array([ -4,  14,   4, -24,  45]) => -4, 45

array([[-17, -52, -49, -11],
       [-22, -25,  28, -12],
       [-38, -45,  -6,   9]]) => -17, 9

array([  3,  53, -26, -36,   0]) => 3, 0

array([  8, -37, -52,  16, -41,  49]) => 8, 49

array([[ -1,  18,   1,  13],
       [ -2,  20,   1,  12],
       [-27,  45,  12,  -3]]) => -1, -3

array([-11,  51, -33,  31]) => -11, 31

array([-27,  -9, -18,  58,  35, -33,  41]) => -27, 41
---
-17 -2 5 0
1 -6 18 44
-5 -6 16 22
-> 16

-6 17 -30 -31 49 -7
-12 38 -22 -35 48 -13
-18 44 -26 -44 50 -19
-> -26

-41 16 0 -23
-48 3 -9 -12
-15 -19 6 -15
-> 6

-3 2 -2 -5 -4 -54
3 -9 0 3 9 -1
0 0 0 3 2 37
-> 0

9 9 8 -10 6 20 0
13 19 -4 29 -3 -9 44
-34 33 -7 4 -36 -6 10
-> -7

0 -18 2 1 0 -1 0
6 -13 -12 18 1 -2 19
0 43 1 1 0 -1 -1
-> 1

-22 9 8 -20
-45 -49 5 33
-7 -6 6 -11
-> 6
---
2 19 -33 -7
4 36 -55 -15
0 0 -8 0
out -7

-17 13 50 -44 0 34
-30 -11 -27 17 9 26
0 -7 -5 4 0 11
out 34

-9 -6 -9 3 -8 -16
-8 -16 18 -53 4 -18
-7 -16 -3 -23 -5 -15
out -16

-33 43 -3 27 -30 -33 -32
-29 21 32 -42 -30 42 23
32 24 25 25 33 31 51
out -32

-2 16 -6 46 -12 3
8 -5 -24 12 14 7
10 21 18 11 5 23
out 3

49 -50 20 -21 7
12 -35 3 -19 7
-11 12 10 -12 12
out 7

33 19 42 -28
10 -9 -40 -37
43 8 16 -50
out -28

-12 19 -22 -2 1 -31
-51 14 41 54 3 -9
13 25 5 8 -6 -27
out -31

0 0 1 1 1 0
4 -16 6 -20 -2 8
-41 -22 -22 -22 -2 -20
out 0
---
(4.6, -13.5, -5.4, 5.6, -8.6, 2.6, 10.5) out 5.6
((-61.68, 141.55, 113.85, -72.48, 31.59, -141.26), (56.46, 89.71, 142.65, 22.17, 74.88, -11.18)) out 142.65
(-0.004, -0.127, 0.058, 0.093, 0.106, -0.023, -0.011) out 0.093
(-1.184, -1.825, 0.332, 1.812, 1.371, 2.016, 0.640) out 1.812
(-3.99, 16.10, -6.84, -2.05, -16.38, -9.85, -2.91) out -2.05
(-175.57, 141.17, 13.99, 179.45, 155.46, 18.42) out 13.99
---
-0.070   0.135  -0.043  -0.113 >> -0.070
-183.8    90.6   -20.1  -123.4   102.1    24.1 >> -183.8
 0.063   0.056   0.176  -0.106 >> 0.063
 -22.556     0.865   -61.656   138.643  -111.252   -48.984   -45.698 >> -22.556
-16.9   -5.2   -6.8   -8.2   18.6    0.8 >> -16.9
 -18.575    52.578  -168.231   143.907   -29.525 >> -18.575
-148.242   161.627    68.231   -15.511 >> -148.242
---
[-17   6   4 -28  58   1  39] result: 39, -17

[ 47 -12 -41   0  -8  -1  -4] result: -4, 47

[ 17 -37   4  24 -54] result: -54, 17

[ 43 -28  44  40] result: 40, 43

[ 52 -49 -40  26] result: 26, 52

[ 12   0  -5 -10 -26 -52] result: -52, 12

[[ -8  -8  51 -54  37   3]
 [ -8 -14  52 -53  27   6]] result: 3, -8

[  3 -26   9 -52  -3] result: -3, 3
---
[[1905 3018 3096 2842 2520 3537 1213]
 [3475 3076 3932 2444 3832 3085 9814]
 [3202 2780 5355 3093 4002 3319 3787]] >> 3076

[[866 790 199 422 688]
 [692 673 475 888 828]] >> 673

[[783 336 919 505 906 243]
 [222 549 963 351 503 398]] >> 549

[[47  5 92 12 55 74 46]
 [47 55 14 64 51 13 45]
 [47 28 33  8 42 72 46]] >> 55

[[ 358  173  -79 -106 -122 -575 -657]
 [-936 -571  -55 -619 -193  -77  330]
 [-465  680  181 -621 -156 -573 -111]] >> -571

[[-37 -36  29 -21 -27 -36]
 [-33   9 -31 -29 -44 -17]] >> 9

[[174  41 243 237 106]
 [206 185 245 238  86]
 [ 83  80 130 200 167]] >> 185

[[-10 -28 -13  12  16 -15  34]
 [-20   8 -35 -10  18  24  22]
 [ 12   5 -10  -5  19   2  28]] >> 8

[[289 589 500 756 608 832]
 [ 90 587 638 957 719 702]
 [583 582 464 550 600 802]] >> 587

[[5 5 2 2 4 2 6]
 [3 5 6 2 2 0 8]] >> 5
---
[[6954, 7265, 5045, 6988, 6942, 6245], [7828, 8742, 2595, 7989, 7866, 5909]]: 5045
[[-193, -52, -13, -193, 298], [908, 308, 89, 908, -220], [-805, -130, 157, -805, 585]]: -13
[20, 991, 535, 116, 411, 232]: 535
[137, 909, 274, 481, 486, 982, 610]: 274
[-573, -935, 512, -434, -92, 56, 70]: 512
[745, 868, 257, 618, 405, 565, 147]: 257
[32, 78, 23, 65, 4, 76, 80]: 23
[7023, 9461, 2548, 6399, 4890, 5545, 7910]: 2548
[3525, 8256, 2451, 1974]: 2451
